Below is a small trained network, with its code and all its weights. Each question gives an input and a target symbol and asks what happens when units are switched off, that is, made to give their printed mean instead of their output.

import numpy as np


def w(rows, s, z=0):
    codes = np.array(rows[::2]) - 128.0
    scale = np.full(codes.shape[1], s)
    scale[-1] = z or s
    return codes * scale


def norm(h):
    return h / np.sqrt((h * h).mean(-1, keepdims=True) + 1e-5)


def f(y):
    return np.maximum(y, 0)


def softmax(a):
    e = np.exp(a - a.max(-1, keepdims=True))
    return e / e.sum(-1, keepdims=True)


def log_softmax(a):
    a = a - a.max(-1, keepdims=True)
    return a - np.log(np.exp(a).sum(-1, keepdims=True))


def net(x, mask):
    ids = ['βδηθλμξπψω'.index(c) for c in x.split()]
    T = len(ids)
    res = E[ids] + P[:T]
    r = norm(res)
    for j in range(3):
        rows = slice(2 * j, 2 * j + 2)
        q, k, v = (r @ M[0][rows].T for M in (Q, K, V))
        z = softmax(np.where(np.tri(T) > 0, q @ k.T / 2**0.5, -1e9)) @ v
        o = O[0][rows]
        res = res + np.where(mask[j], z, o[:, -1]) @ o[:, :-1]
    y = f(norm(res) @ A[0][:, :-1].T + A[0][:, -1])
    res = res + np.where(mask[3:11], y, B[0][:, -1]) @ B[0][:, :-1]
    return log_softmax(norm(res)[-1] @ U[:, :-1].T + U[:, -1])


Q, K, V, O, A, B = {}, {}, {}, {}, {}, {}
E = w([
[115,64,117,132],'β',
[165,94,81,209],'δ',
[193,126,69,213],'η',
[163,199,151,166],'θ',
[155,92,83,250],'λ',
[98,143,145,179],'μ',
[85,147,106,153],'ξ',
[175,90,112,117],'π',
[30,120,106,110],'ψ',
[98,174,96,60],'ω',
],0.013)
P = w([
[106,196,145,72],'0',
[58,239,124,230],'1',
[80,122,254,201],'2',
[45,110,100,219],'3',
[89,131,88,190],'4',
[40,67,142,168],'5',
[136,133,115,181],'6',
[6,149,90,156],'7',
[56,91,168,151],'8',
],0.0063)
Q[0] = w([
[140,177,101,171],'h1',
[106,93,172,211],'h1',
[239,239,128,173],'h2',
[254,215,117,172],'h2',
[14,34,180,241],'h3',
[121,173,83,117],'h3',
],0.0082)
K[0] = w([
[135,168,111,105],'h1',
[156,81,79,1],'h1',
[138,172,159,157],'h2',
[61,55,77,68],'h2',
[210,142,91,49],'h3',
[250,83,97,146],'h3',
],0.0088)
V[0] = w([
[223,132,101,144],'h1',
[141,51,166,7],'h1',
[124,118,174,2],'h2',
[182,220,168,97],'h2',
[69,62,152,165],'h3',
[157,127,197,39],'h3',
],0.0082)
O[0] = w([
[198,101,54,151,110],'h1',
[32,168,25,169,76],'h1',
[76,112,100,125,1],'h2',
[216,2,47,140,69],'h2',
[15,153,176,183,145],'h3',
[123,106,48,221,50],'h3',
],0.0082,0.007)
A[0] = w([
[202,168,178,7,161],'n1',
[103,17,172,172,151],'n2',
[124,157,151,224,250],'n3',
[179,185,11,196,159],'n4',
[185,101,96,59,207],'n5',
[43,103,124,102,131],'n6',
[210,156,129,254,114],'n7',
[153,248,159,47,185],'n8',
],0.0062,0.0018)
B[0] = w([
[172,205,104,95,253],'n1',
[149,163,60,107,173],'n2',
[153,197,144,2,221],'n3',
[177,247,145,170,171],'n4',
[144,91,150,187,163],'n5',
[66,124,101,148,166],'n6',
[179,92,168,31,191],'n7',
[156,202,154,181,242],'n8',
],0.0063,0.005)
U = w([
[11,192,157,201,253],'β',
[146,141,165,104,97],'δ',
[151,72,209,92,83],'η',
[178,42,171,144,232],'θ',
[122,83,240,142,56],'λ',
[120,52,239,194,61],'μ',
[121,125,169,91,55],'ξ',
[163,230,2,238,186],'π',
[86,156,171,182,16],'ψ',
[136,171,33,27,68],'ω',
],0.006,0.0029)

Each question gives the input, a string of symbols that net reads in full, and the target symbol t.
The units are the heads (2 rows each of Q, K, V and O) and the neurons (one row each of A and B). Each row of codes is followed by its name. A weight is (code - 128) times the scale printed after its matrix; where a second scale follows, it is the last column's (O, A, B and U).
mask holds one flag per unit, heads first, then neurons. A switched-off unit (its flag False) gives its mean, the last column of its rows in O or B, instead of its output. The means were averaged over made-up inputs and are rounded, as every weight is.
A unit's drop is (log p(t) with every unit on - log p(t) with that unit switched off) / (log p(t) with every unit on - log p(t) with every unit switched off).
The circuit of an input: a set's keep is (log p(t) with only the set's units on - log p(t) with every unit switched off) / (log p(t) with every unit on - log p(t) with every unit switched off). Starting from all 11 units, units are removed one at a time, each time the one whose removal leaves the highest keep (on an exact tie, the one counted first), for as long as the keep stays at least 0.8.
units of the circuit, in order: the units of the circuit, biggest drop first
unit that matters most: the unit with the biggest drop
k most important neurons: the k neurons with the biggest drops, biggest first
heads that matter: for each layer, one digit per head in row order, 1 if its drop is at least 0.15 and else 0, layers parted by /
drop of u: that unit's drop, to one decimal
input π ω δ, target π: heads that matter -> 100
input π ξ β ξ η β δ β μ, target π: unit that matters most -> h1
input π θ θ θ, target π: units of the circuit, in order -> [h1; h2]
input π μ β, target π: units of the circuit, in order -> [h1; h3]
input β η δ δ, target β: units of the circuit, in order -> [h1; h3]
input β β ω π π, target β: units of the circuit, in order -> [h2; h1; h3]
input θ μ π π δ λ θ β, target θ: heads that matter -> 010
input π θ ω ξ, target π: heads that matter -> 001
input π π δ π η ω ξ, target π: heads that matter -> 101
input π λ η, target π: heads that matter -> 100
input π β β π, target π: heads that matter -> 101
input π μ ψ, target π: units of the circuit, in order -> [h3; h2]
input θ β π δ δ θ ψ θ β, target θ: heads that matter -> 011
input β μ δ β, target β: units of the circuit, in order -> [h1]
input ω θ μ β π ω β, target ω: units of the circuit, in order -> [h1; h3; n2; n8]
input π θ δ β θ β μ, target π: heads that matter -> 101
input β β ψ ψ π λ λ, target β: heads that matter -> 111
input β θ η, target β: heads that matter -> 110
input β π β μ δ ω β, target β: heads that matter -> 100
input θ ξ π π π π β, target ω: units of the circuit, in order -> [h1; n2; n8]
input β β π, target β: heads that matter -> 100
input π η ω β ω π β θ π, target π: heads that matter -> 111
input β ξ θ θ θ π ψ θ δ, target β: most important neuron -> [n1]
input π β δ, target π: drop of h1 -> 0.6
input β μ θ η, target β: drop of h1 -> 0.9
input π λ λ, target π: drop of n1 -> 0.0
